Below are the code and all the weights of a small trained network. Each question names an input and a target symbol and asks about switching units off, where a switched-off unit gives its printed mean instead of its output.

import numpy as np


def w(rows, s, z=0):
    codes = np.array(rows[::2]) - 128.0
    scale = np.full(codes.shape[1], s)
    scale[-1] = z or s
    return codes * scale


def f(y):
    return np.maximum(y, 0)


def softmax(a):
    e = np.exp(a - a.max(-1, keepdims=True))
    return e / e.sum(-1, keepdims=True)


def log_softmax(a):
    a = a - a.max(-1, keepdims=True)
    return a - np.log(np.exp(a).sum(-1, keepdims=True))


def net(x, mask):
    ids = ['αβγδεζηθλστω'.index(c) for c in x.split()]
    T = len(ids)
    res = E[ids] + P[:T]
    q, k, v = (res @ M[0].T for M in (Q, K, V))
    z = softmax(np.where(np.tri(T) > 0, q @ k.T / 3**0.5, -1e9)) @ v
    res = res + np.where(mask[0], z, O[0][:, -1]) @ O[0][:, :-1]
    y = f(res @ A[0][:, :-1].T + A[0][:, -1])
    res = res + np.where(mask[1:9], y, B[0][:, -1]) @ B[0][:, :-1]
    return log_softmax(res[-1] @ U[:, :-1].T + U[:, -1])


Q, K, V, O, A, B = {}, {}, {}, {}, {}, {}
E = w([
[144,86,159],'α',
[174,87,76],'β',
[212,68,112],'γ',
[110,179,63],'δ',
[112,16,102],'ε',
[86,132,130],'ζ',
[186,168,137],'η',
[159,160,131],'θ',
[46,151,78],'λ',
[99,46,249],'σ',
[76,96,194],'τ',
[19,170,196],'ω',
],0.016)
P = w([
[81,80,2],'0',
[107,109,47],'1',
[110,112,57],'2',
[129,133,85],'3',
[133,134,88],'4',
[136,140,95],'5',
[142,147,106],'6',
[162,163,135],'7',
],0.0085)
Q[0] = w([
[197,101,7],'h0',
[94,138,158],'h0',
[92,224,39],'h0',
],0.012)
K[0] = w([
[252,109,73],'h0',
[114,153,113],'h0',
[135,249,90],'h0',
],0.011)
V[0] = w([
[95,131,4],'h0',
[87,130,133],'h0',
[141,186,166],'h0',
],0.011)
O[0] = w([
[200,255,234,255],'h0',
[35,186,209,139],'h0',
[47,167,22,76],'h0',
],0.0075,0.0085)
A[0] = w([
[241,161,51,127],'n0',
[64,227,130,10],'n1',
[207,2,222,1],'n2',
[156,206,98,145],'n3',
[229,170,64,134],'n4',
[241,43,149,94],'n5',
[206,32,176,55],'n6',
[38,121,252,112],'n7',
],0.0095,0.0043)
B[0] = w([
[155,35,100,245],'n0',
[64,158,71,220],'n1',
[109,144,32,216],'n2',
[193,146,109,254],'n3',
[165,57,108,252],'n4',
[1,166,115,217],'n5',
[112,164,65,199],'n6',
[95,42,154,231],'n7',
],0.0089,0.0076)
U = w([
[140,21,250,171],'α',
[208,63,201,199],'β',
[97,157,104,148],'γ',
[170,58,150,136],'δ',
[169,90,93,133],'ε',
[99,247,177,161],'ζ',
[126,108,42,9],'η',
[46,140,176,93],'θ',
[199,206,93,110],'λ',
[98,48,129,84],'σ',
[76,208,66,87],'τ',
[132,143,222,231],'ω',
],0.011,0.012)

Each question gives the input, a string of symbols that net reads in full, and the target symbol t.
The units are the heads (3 rows each of Q, K, V and O) and the neurons (one row each of A and B). Each row of codes is followed by its name. A weight is (code - 128) times the scale printed after its matrix; where a second scale follows, it is the last column's (O, A, B and U).
mask holds one flag per unit, heads first, then neurons. A switched-off unit (its flag False) gives its mean, the last column of its rows in O or B, instead of its output. The means were averaged over made-up inputs and are rounded, as every weight is.
A unit's drop is (log p(t) with every unit on - log p(t) with that unit switched off) / (log p(t) with every unit on - log p(t) with every unit switched off).
The circuit of an input: a set's keep is (log p(t) with only the set's units on - log p(t) with every unit switched off) / (log p(t) with every unit on - log p(t) with every unit switched off). Starting from all 9 units, units are removed one at a time, each time the one whose removal leaves the highest keep (on an exact tie, the one counted first), for as long as the keep stays at least 0.8.
circuit, biggest first: the units of the circuit, biggest drop first
k most important neurons: the k neurons with the biggest drops, biggest first
drop of u: that unit's drop, to one decimal
input θ δ ζ, target ω: most important neuron : [n2]
input ε η η ε, target τ: circuit, biggest first : [n2 n5 h0 n6]
input σ δ ζ λ, target ζ: circuit, biggest first : [h0 n0]
input δ λ σ λ η τ, target α: 4 most important neurons : [n7 n1 n5 n6]
input ω λ θ, target β: 2 most important neurons : [n5 n2]
input σ λ ζ τ, target α: 3 most important neurons : [n7 n1 n5]
input α δ β λ α γ, target η: 4 most important neurons : [n5 n2 n6 n0]
input τ σ ω ω, target θ: drop of n7 : 0.4
input α τ δ γ ζ σ η, target β: drop of h0 : -0.1
input δ σ δ δ δ η, target β: drop of n1 : 0.1
input δ ω δ σ δ τ δ, target λ: 2 most important neurons : [n3 n7]
input η θ θ, target β: drop of h0 : 0.0
